Here is a tiny trained network, its code and every weight. The questions are about switching its units off for an input and a class, where a switched-off unit gives its printed mean instead of its output.

import numpy as np


def w(rows, s, z=0):
    codes = np.array(rows[::2]) - 128.0
    scale = np.full(codes.shape[1], s)
    scale[-1] = z or s
    return codes * scale


def f(y):
    return y / 2 * (1 + np.tanh(0.7978845608 * (y + 0.044715 * y**3)))


def log_softmax(a):
    a = a - a.max(-1, keepdims=True)
    return a - np.log(np.exp(a).sum(-1, keepdims=True))


def net(x, mask):
    res = np.array(x, float).reshape(1, 5) / 4 @ E
    y = f(res @ A[0][:, :-1].T + A[0][:, -1])
    res = res + np.where(mask, y, B[0][:, -1]) @ B[0][:, :-1]
    return log_softmax(res[-1] @ U[:, :-1].T + U[:, -1])


A, B = {}, {}
E = w([
[56,82,84],'x0',
[153,183,48],'x1',
[2,228,111],'x2',
[157,102,107],'x3',
[120,97,16],'x4',
],0.0045)
A[0] = w([
[135,140,94,17],'N0',
[137,135,117,49],'N1',
[137,26,96,76],'N2',
[40,133,122,179],'N3',
[142,128,133,149],'N4',
[133,4,86,97],'N5',
[115,126,136,198],'N6',
[1,167,116,144],'N7',
[128,141,130,17],'N8',
[141,196,27,74],'N9',
[103,120,138,249],'N10',
[132,135,108,35],'N11',
[96,178,224,131],'N12',
[110,124,136,223],'N13',
[103,121,130,177],'N14',
[86,159,211,166],'N15',
[133,142,109,84],'N16',
[169,125,146,76],'N17',
[131,118,111,38],'N18',
[100,121,141,243],'N19',
[88,119,147,254],'N20',
[197,102,153,214],'N21',
[171,112,147,182],'N22',
[84,175,29,113],'N23',
[148,142,107,107],'N24',
[129,131,124,26],'N25',
],0.014,0.0029)
B[0] = w([
[128,106,156,114],'N0',
[123,116,146,111],'N1',
[174,151,187,183],'N2',
[113,170,71,209],'N3',
[131,116,118,136],'N4',
[187,164,196,209],'N5',
[132,140,119,152],'N6',
[108,153,40,253],'N7',
[131,125,150,106],'N8',
[171,2,140,180],'N9',
[132,150,107,177],'N10',
[125,115,150,111],'N11',
[217,142,124,199],'N12',
[131,144,116,163],'N13',
[126,146,119,150],'N14',
[207,138,114,197],'N15',
[129,113,140,120],'N16',
[100,100,124,136],'N17',
[130,126,155,113],'N18',
[135,152,108,176],'N19',
[143,160,99,187],'N20',
[141,79,65,211],'N21',
[140,93,90,171],'N22',
[86,58,90,211],'N23',
[133,104,133,127],'N24',
[129,122,145,107],'N25',
],0.045,0.0054)
U = w([
[107,54,169,6],'0',
[78,254,181,50],'1',
[206,153,158,140],'2',
[102,144,44,254],'3',
],0.0045,0.0035)

Each question gives the input, the list of numbers given to net, and the class t.
The units are the neurons (one row each of A and B). Each row of codes is followed by its name. A weight is (code - 128) times the scale printed after its matrix; where a second scale follows, it is the last column's (A, B and U).
mask holds one flag per neuron, in row order. A switched-off neuron (its flag False) gives its mean, the last column of its row in B, instead of its output. The means were averaged over made-up inputs and are rounded, as every weight is.
A unit's drop is (log p(t) with every unit on - log p(t) with that unit switched off) / (log p(t) with every unit on - log p(t) with every unit switched off).
The circuit of an input: a set's keep is (log p(t) with only the set's units on - log p(t) with every unit switched off) / (log p(t) with every unit on - log p(t) with every unit switched off). Starting from the 12 units with the biggest drops (on a tie, the unit counted first), units are removed one at a time, each time the one whose removal leaves the highest keep (on an exact tie, the one counted first), for as long as the keep stays at least 0.8.
units of the circuit, in order: the units of the circuit, biggest drop first
unit that matters most: the unit with the biggest drop
top k neurons: the k neurons with the biggest drops, biggest first
drop of u: that unit's drop, to one decimal
input [-7,-4,6,7,-5], class 2: unit that matters most : N12
input [1,-6,2,2,6], class 1: top 2 neurons : (N21; N9)
input [-1,2,-8,4,0], class 2: top 4 neurons : (N5; N2; N23; N7)
input [-8,-1,4,-6,-3], class 2: top 2 neurons : (N12; N15)
input [-3,6,2,7,0], class 0: top 2 neurons : (N9; N7)
input [7,7,-1,2,8], class 0: top 2 neurons : (N23; N9)
input [7,-2,-4,-3,1], class 2: top 4 neurons : (N5; N7; N2; N3)
input [-1,1,1,5,5], class 0: top 2 neurons : (N7; N9)
input [-1,-7,-4,-8,8], class 1: top 3 neurons : (N9; N12; N15)
input [-1,-8,0,-6,-8], class 2: top 2 neurons : (N12; N15)
input [-2,-1,-5,0,6], class 2: drop of N5 : 0.2
input [-1,6,4,1,5], class 0: drop of N24 : 0.0
input [-4,6,-1,-6,8], class 0: drop of N9 : 0.1
input [-4,-8,2,-5,-8], class 2: units of the circuit, in order : (N12)
